Below are the code and all the weights of a small trained network. Each question names an input and a target symbol and asks about switching units off, where a switched-off unit gives its printed mean instead of its output.

import numpy as np


def w(rows, s, z=0):
    codes = np.array(rows[::2]) - 128.0
    scale = np.full(codes.shape[1], s)
    scale[-1] = z or s
    return codes * scale


def norm(h):
    return h / np.sqrt((h * h).mean(-1, keepdims=True) + 1e-5)


def f(y):
    return y / 2 * (1 + np.tanh(0.7978845608 * (y + 0.044715 * y**3)))


def softmax(a):
    e = np.exp(a - a.max(-1, keepdims=True))
    return e / e.sum(-1, keepdims=True)


def log_softmax(a):
    a = a - a.max(-1, keepdims=True)
    return a - np.log(np.exp(a).sum(-1, keepdims=True))


def net(x, mask):
    ids = ['αβγεζηθλμξστφω'.index(c) for c in x.split()]
    T = len(ids)
    res = E[ids] + P[:T]
    r = norm(res)
    for j in range(3):
        rows = slice(3 * j, 3 * j + 3)
        q, k, v = (r @ M[0][rows].T for M in (Q, K, V))
        z = softmax(np.where(np.tri(T) > 0, q @ k.T / 3**0.5, -1e9)) @ v
        o = O[0][rows]
        res = res + np.where(mask[j], z, o[:, -1]) @ o[:, :-1]
    y = f(norm(res) @ A[0][:, :-1].T + A[0][:, -1])
    res = res + np.where(mask[3:11], y, B[0][:, -1]) @ B[0][:, :-1]
    return log_softmax(norm(res)[-1] @ U[:, :-1].T + U[:, -1])


Q, K, V, O, A, B = {}, {}, {}, {}, {}, {}
E = w([
[72,121,128,114],'α',
[80,118,121,120],'β',
[61,108,54,138],'γ',
[82,119,117,120],'ε',
[63,117,127,111],'ζ',
[68,104,35,148],'η',
[97,178,27,177],'θ',
[53,116,113,108],'λ',
[60,102,118,80],'μ',
[206,203,254,123],'ξ',
[67,124,144,149],'σ',
[105,118,140,177],'τ',
[124,82,127,122],'φ',
[153,133,96,92],'ω',
],0.0058)
P = w([
[126,144,254,74],'0',
[46,63,41,113],'1',
[67,72,50,112],'2',
[85,84,84,121],'3',
[97,101,99,117],'4',
[106,114,115,114],'5',
[117,130,127,110],'6',
[119,135,126,101],'7',
[137,143,131,93],'8',
],0.0047)
Q[0] = w([
[29,13,141,88],'h0',
[172,249,209,225],'h0',
[204,51,177,210],'h0',
[124,43,184,176],'h1',
[99,149,109,159],'h1',
[225,193,142,105],'h1',
[74,158,180,238],'h2',
[139,95,185,142],'h2',
[78,104,100,44],'h2',
],0.012)
K[0] = w([
[151,13,91,99],'h0',
[104,193,171,248],'h0',
[178,127,23,210],'h0',
[162,139,47,190],'h1',
[109,119,125,97],'h1',
[57,57,177,188],'h1',
[107,25,188,147],'h2',
[165,88,101,149],'h2',
[106,203,103,200],'h2',
],0.012)
V[0] = w([
[195,2,168,155],'h0',
[83,103,162,59],'h0',
[203,135,88,41],'h0',
[98,118,170,243],'h1',
[188,59,143,146],'h1',
[121,238,109,136],'h1',
[107,230,87,75],'h2',
[182,82,72,39],'h2',
[53,128,118,208],'h2',
],0.014)
O[0] = w([
[107,110,67,6,132],'h0',
[100,70,204,113,250],'h0',
[48,154,100,155,123],'h0',
[138,167,170,5,72],'h1',
[129,132,56,86,85],'h1',
[148,210,165,163,80],'h1',
[106,200,191,179,150],'h2',
[5,140,110,113,150],'h2',
[189,73,197,117,177],'h2',
],0.012)
A[0] = w([
[5,136,83,102,125],'n0',
[204,76,147,113,108],'n1',
[169,109,132,127,79],'n2',
[160,77,107,89,195],'n3',
[105,101,113,180,156],'n4',
[122,109,112,130,164],'n5',
[148,216,233,170,253],'n6',
[92,58,172,127,230],'n7',
],0.012,0.0011)
B[0] = w([
[217,89,71,194,167],'n0',
[173,132,124,251,158],'n1',
[135,117,132,165,131],'n2',
[162,113,80,130,152],'n3',
[120,189,139,117,161],'n4',
[126,147,116,122,137],'n5',
[122,167,40,73,163],'n6',
[126,198,94,47,253],'n7',
],0.014,0.013)
U = w([
[162,146,140,120,33],'α',
[165,135,137,116,18],'β',
[153,119,148,145,3],'γ',
[156,139,138,134,19],'ε',
[165,136,166,121,70],'ζ',
[154,120,147,147,63],'η',
[176,213,149,168,101],'θ',
[160,145,197,125,141],'λ',
[18,99,241,77,173],'μ',
[144,254,66,73,120],'ξ',
[170,103,176,135,106],'σ',
[209,60,149,168,158],'τ',
[138,20,41,38,210],'φ',
[62,128,46,242,231],'ω',
],0.009,0.0041)

Each question gives the input, a string of symbols that net reads in full, and the target symbol t.
The units are the heads (3 rows each of Q, K, V and O) and the neurons (one row each of A and B). Each row of codes is followed by its name. A weight is (code - 128) times the scale printed after its matrix; where a second scale follows, it is the last column's (O, A, B and U).
mask holds one flag per unit, heads first, then neurons. A switched-off unit (its flag False) gives its mean, the last column of its rows in O or B, instead of its output. The means were averaged over made-up inputs and are rounded, as every weight is.
A unit's drop is (log p(t) with every unit on - log p(t) with that unit switched off) / (log p(t) with every unit on - log p(t) with every unit switched off).
The circuit of an input: a set's keep is (log p(t) with only the set's units on - log p(t) with every unit switched off) / (log p(t) with every unit on - log p(t) with every unit switched off). Starting from all 11 units, units are removed one at a time, each time the one whose removal leaves the highest keep (on an exact tie, the one counted first), for as long as the keep stays at least 0.8.
circuit, biggest first: the units of the circuit, biggest drop first
unit that matters most: the unit with the biggest drop
heads that matter: for each layer, one digit per head in row order, 1 if its drop is at least 0.15 and else 0, layers parted by /
drop of u: that unit's drop, to one decimal
input ω θ ω ω λ λ ε, target ω: circuit, biggest first -> h1
input φ μ ξ ζ, target ξ: heads that matter -> 010
input ζ μ μ α μ ω ζ β ω, target ω: heads that matter -> 001
input λ ζ μ μ γ, target μ: heads that matter -> 000
input μ μ λ ξ μ μ ω μ α, target ω: heads that matter -> 011
input μ μ α η, target μ: circuit, biggest first -> h0, n0
input ξ θ μ, target ξ: heads that matter -> 010
input μ ε λ μ, target μ: circuit, biggest first -> n0, h0
input η μ φ μ μ ε, target μ: heads that matter -> 000
input μ ω φ, target ω: heads that matter -> 000
input μ μ φ μ λ η, target μ: circuit, biggest first -> n6, n0
input φ μ μ φ ω φ μ, target ω: heads that matter -> 011
input ξ ω ζ, target ω: heads that matter -> 100
input φ μ η ω, target ω: circuit, biggest first -> h0
input ξ μ θ α ξ, target ξ: heads that matter -> 100
input ω μ ω ε, target ω: heads that matter -> 000
input μ λ λ ζ τ ω β, target ω: heads that matter -> 110
input ξ ξ α θ, target ξ: heads that matter -> 010
input λ ξ μ, target ξ: heads that matter -> 011
input λ ε ξ ε, target ξ: circuit, biggest first -> h1
input μ α β, target μ: circuit, biggest first -> n0, h0
input μ φ λ μ λ γ, target μ: circuit, biggest first -> n0, n6
input γ γ ξ, target ξ: drop of n6 -> 0.5
input λ ζ μ, target μ: drop of n1 -> 0.0
input φ ε μ μ μ α, target μ: drop of h0 -> 0.2
input μ λ η α μ λ μ μ ζ, target μ: drop of n0 -> 0.2
input β μ ω τ, target ω: unit that matters most -> h0
